Below is a small trained network, with its code and all its weights. Each question gives an input and a class and asks what happens when units are switched off, that is, made to give their printed mean instead of their output.

import numpy as np


def w(rows, s, z=0):
    codes = np.array(rows[::2]) - 128.0
    scale = np.full(codes.shape[1], s)
    scale[-1] = z or s
    return codes * scale


def norm(h):
    return h / np.sqrt((h * h).mean(-1, keepdims=True) + 1e-5)


def f(y):
    return np.maximum(y, 0)


def log_softmax(a):
    a = a - a.max(-1, keepdims=True)
    return a - np.log(np.exp(a).sum(-1, keepdims=True))


def net(x, mask):
    res = np.array(x, float).reshape(1, 5) / 4 @ E
    u = 0
    for l in range(4):
        y = f(norm(res) @ A[l][:, :-1].T + A[l][:, -1])
        res = res + np.where(mask[u : u + 7], y, B[l][:, -1]) @ B[l][:, :-1]
        u += 7
    return log_softmax(norm(res)[-1] @ U[:, :-1].T + U[:, -1])


A, B = {}, {}
E = w([
[151,124,26,142,114,132,129,128,52,142,74,77],'x0',
[132,103,92,224,96,161,203,169,250,96,126,128],'x1',
[141,103,141,123,117,135,141,120,124,134,105,148],'x2',
[112,73,51,93,225,139,107,66,90,113,197,199],'x3',
[149,205,111,137,128,130,100,143,145,105,78,208],'x4',
],0.013)
A[0] = w([
[126,162,211,91,116,128,98,123,51,126,110,93,43],'0.n1',
[139,216,144,114,128,114,95,134,117,114,63,178,58],'0.n2',
[111,150,254,108,137,113,111,115,147,116,156,139,41],'0.n3',
[135,82,170,110,137,116,132,131,84,136,170,75,67],'0.n4',
[126,136,87,124,111,112,120,116,57,121,42,60,53],'0.n5',
[136,187,222,117,109,120,122,126,94,135,75,67,1],'0.n6',
[124,83,173,121,114,123,124,121,130,122,124,43,35],'0.n7',
],0.024,0.0057)
B[0] = w([
[191,165,161,141,240,5,169,93,158,160,46,79,250],'0.n1',
[45,194,108,176,115,185,196,36,108,151,131,193,218],'0.n2',
[239,104,118,105,144,174,133,210,160,177,242,112,244],'0.n3',
[37,173,112,154,132,187,190,65,106,146,129,209,215],'0.n4',
[214,99,84,116,145,178,139,212,123,180,193,109,250],'0.n5',
[40,73,132,80,41,149,25,184,116,30,92,142,243],'0.n6',
[58,193,122,167,64,189,173,56,147,160,121,151,201],'0.n7',
],0.016,0.018)
A[1] = w([
[136,78,197,151,111,60,113,102,63,117,129,89,72],'1.n1',
[123,110,113,67,214,107,74,64,40,116,176,197,75],'1.n2',
[86,24,170,89,140,81,75,113,47,88,107,181,89],'1.n3',
[167,148,158,81,186,24,96,65,114,158,68,57,61],'1.n4',
[126,86,173,104,103,72,112,55,8,161,163,40,90],'1.n5',
[97,100,157,187,146,32,161,95,73,103,88,81,2],'1.n6',
[77,97,145,129,72,93,72,135,103,72,87,123,12],'1.n7',
],0.018,0.0032)
B[1] = w([
[164,153,104,132,68,179,114,106,108,171,143,153,128],'1.n1',
[68,70,138,20,129,120,85,114,154,43,109,122,254],'1.n2',
[150,157,59,158,132,112,57,64,123,94,147,100,137],'1.n3',
[83,166,178,114,200,6,197,177,81,134,57,55,188],'1.n4',
[155,170,156,206,66,168,121,162,124,154,106,166,139],'1.n5',
[159,126,93,27,167,143,114,128,130,80,208,148,139],'1.n6',
[109,44,113,130,125,100,121,65,164,86,181,86,150],'1.n7',
],0.011,0.01)
A[2] = w([
[145,76,124,187,155,64,148,146,114,124,133,81,34],'2.n1',
[155,95,120,253,79,80,173,131,244,86,92,45,85],'2.n2',
[153,170,129,182,123,109,67,92,72,119,120,209,37],'2.n3',
[103,50,122,114,115,99,19,109,101,35,149,124,4],'2.n4',
[103,115,158,137,9,133,54,187,144,80,53,91,25],'2.n5',
[97,74,131,62,157,112,135,110,126,65,130,130,63],'2.n6',
[198,117,100,179,114,115,78,142,18,165,165,84,38],'2.n7',
],0.019,0.0027)
B[2] = w([
[150,193,159,153,80,122,117,120,132,100,108,161,155],'2.n1',
[130,189,197,85,225,45,152,154,94,186,10,101,254],'2.n2',
[87,65,129,129,134,146,140,56,156,168,138,158,162],'2.n3',
[76,109,87,88,85,99,5,150,109,46,94,122,211],'2.n4',
[84,49,82,67,113,83,48,91,121,12,173,133,253],'2.n5',
[83,87,126,141,56,119,82,171,160,90,109,100,247],'2.n6',
[169,57,176,150,138,143,105,146,196,146,161,156,213],'2.n7',
],0.014,0.0078)
A[3] = w([
[154,147,144,155,37,98,135,157,136,86,96,69,4],'3.n1',
[56,152,137,183,94,162,188,35,89,152,175,117,50],'3.n2',
[149,211,113,198,82,148,133,76,114,92,114,197,27],'3.n3',
[196,78,29,193,84,160,128,184,86,153,106,81,118],'3.n4',
[220,99,172,153,131,153,108,153,162,133,252,139,6],'3.n5',
[211,127,71,97,122,170,111,148,62,169,180,88,112],'3.n6',
[123,114,134,115,53,128,108,98,119,83,159,141,86],'3.n7',
],0.021,0.0028)
B[3] = w([
[129,67,90,163,114,134,112,87,130,88,159,161,145],'3.n1',
[94,143,85,194,93,168,91,48,89,112,81,204,216],'3.n2',
[31,89,125,121,90,178,183,71,103,206,119,69,167],'3.n3',
[188,104,177,99,115,121,141,124,190,126,252,127,197],'3.n4',
[240,75,99,147,113,128,129,178,124,148,162,103,252],'3.n5',
[206,126,187,179,107,148,110,171,197,116,182,161,213],'3.n6',
[147,152,113,154,145,90,108,128,84,106,104,63,184],'3.n7',
],0.015,0.018)
U = w([
[255,81,112,142,123,156,134,186,188,170,246,88,252],'0',
[47,91,82,95,70,86,41,121,121,32,111,43,84],'1',
[50,179,84,201,95,206,183,7,109,202,112,152,56],'2',
[151,190,179,121,238,6,170,130,104,177,36,53,70],'3',
],0.01,0.0013)

Each question gives the input, the list of numbers given to net, and the class t.
The units are the neurons (one row each of A and B). Each row of codes is followed by its name. A weight is (code - 128) times the scale printed after its matrix; where a second scale follows, it is the last column's (A, B and U).
mask holds one flag per neuron, layer by layer. A switched-off neuron (its flag False) gives its mean, the last column of its row in B, instead of its output. The means were averaged over made-up inputs and are rounded, as every weight is.
A unit's drop is (log p(t) with every unit on - log p(t) with that unit switched off) / (log p(t) with every unit on - log p(t) with every unit switched off).
The circuit of an input: a set's keep is (log p(t) with only the set's units on - log p(t) with every unit switched off) / (log p(t) with every unit on - log p(t) with every unit switched off). Starting from the 12 units with the biggest drops (on a tie, the unit counted first), units are removed one at a time, each time the one whose removal leaves the highest keep (on an exact tie, the one counted first), for as long as the keep stays at least 0.8.
units of the circuit, in order: the units of the circuit, biggest drop first
unit that matters most: the unit with the biggest drop
top k neurons: the k neurons with the biggest drops, biggest first
k most important neurons of layer l: the k neurons of layer l with the biggest drops, biggest first
drop of u: that unit's drop, to one decimal
input [-7,0,-8,-8,6], class 1: units of the circuit, in order	(0.n6)
input [6,5,3,8,4], class 1: top 4 neurons	(0.n3, 0.n5, 0.n1, 0.n7)
input [7,8,-1,-7,-4], class 3: top 2 neurons	(2.n2, 0.n3)
input [-1,-3,-2,-3,-6], class 2: top 2 neurons	(0.n4, 0.n7)
input [6,-7,-4,-5,7], class 2: top 2 neurons	(0.n2, 0.n3)
input [-2,-8,-8,0,-7], class 3: top 3 neurons	(0.n1, 0.n2, 1.n4)
input [5,-4,0,7,4], class 1: top 3 neurons	(1.n2, 0.n3, 0.n1)
input [-4,-8,2,5,3], class 3: top 2 neurons	(0.n1, 0.n6)
input [6,6,1,-7,6], class 1: 3 most important neurons of layer 0	(0.n3, 0.n1, 0.n4)
input [-4,-6,4,6,2], class 1: top 3 neurons	(1.n2, 0.n5, 2.n6)
input [0,-7,4,6,8], class 2: 2 most important neurons of layer 0	(0.n2, 0.n6)
input [-7,8,-3,1,-1], class 3: 2 most important neurons of layer 2	(2.n2, 2.n7)
input [-2,5,7,-5,2], class 1: top 2 neurons	(0.n1, 2.n5)
input [2,0,6,0,3], class 2: units of the circuit, in order	(0.n2)
input [-5,-6,2,3,2], class 3: top 3 neurons	(0.n1, 0.n5, 1.n4)
input [4,3,6,7,-8], class 2: top 2 neurons	(0.n6, 0.n4)
input [-2,7,6,-4,3], class 3: top 2 neurons	(2.n2, 0.n6)
input [-6,-7,3,-2,3], class 3: top 3 neurons	(0.n1, 0.n5, 1.n4)
input [-3,-8,-5,5,5], class 3: 2 most important neurons of layer 0	(0.n6, 0.n1)
input [5,5,-2,4,8], class 2: unit that matters most	0.n6
input [-3,7,8,3,0], class 3: 2 most important neurons of layer 0	(0.n6, 0.n4)
input [1,8,0,4,-6], class 3: drop of 2.n2	0.9
input [-3,-8,-1,4,0], class 3: drop of 0.n1	0.3
input [-2,0,1,3,4], class 2: drop of 0.n6	0.2
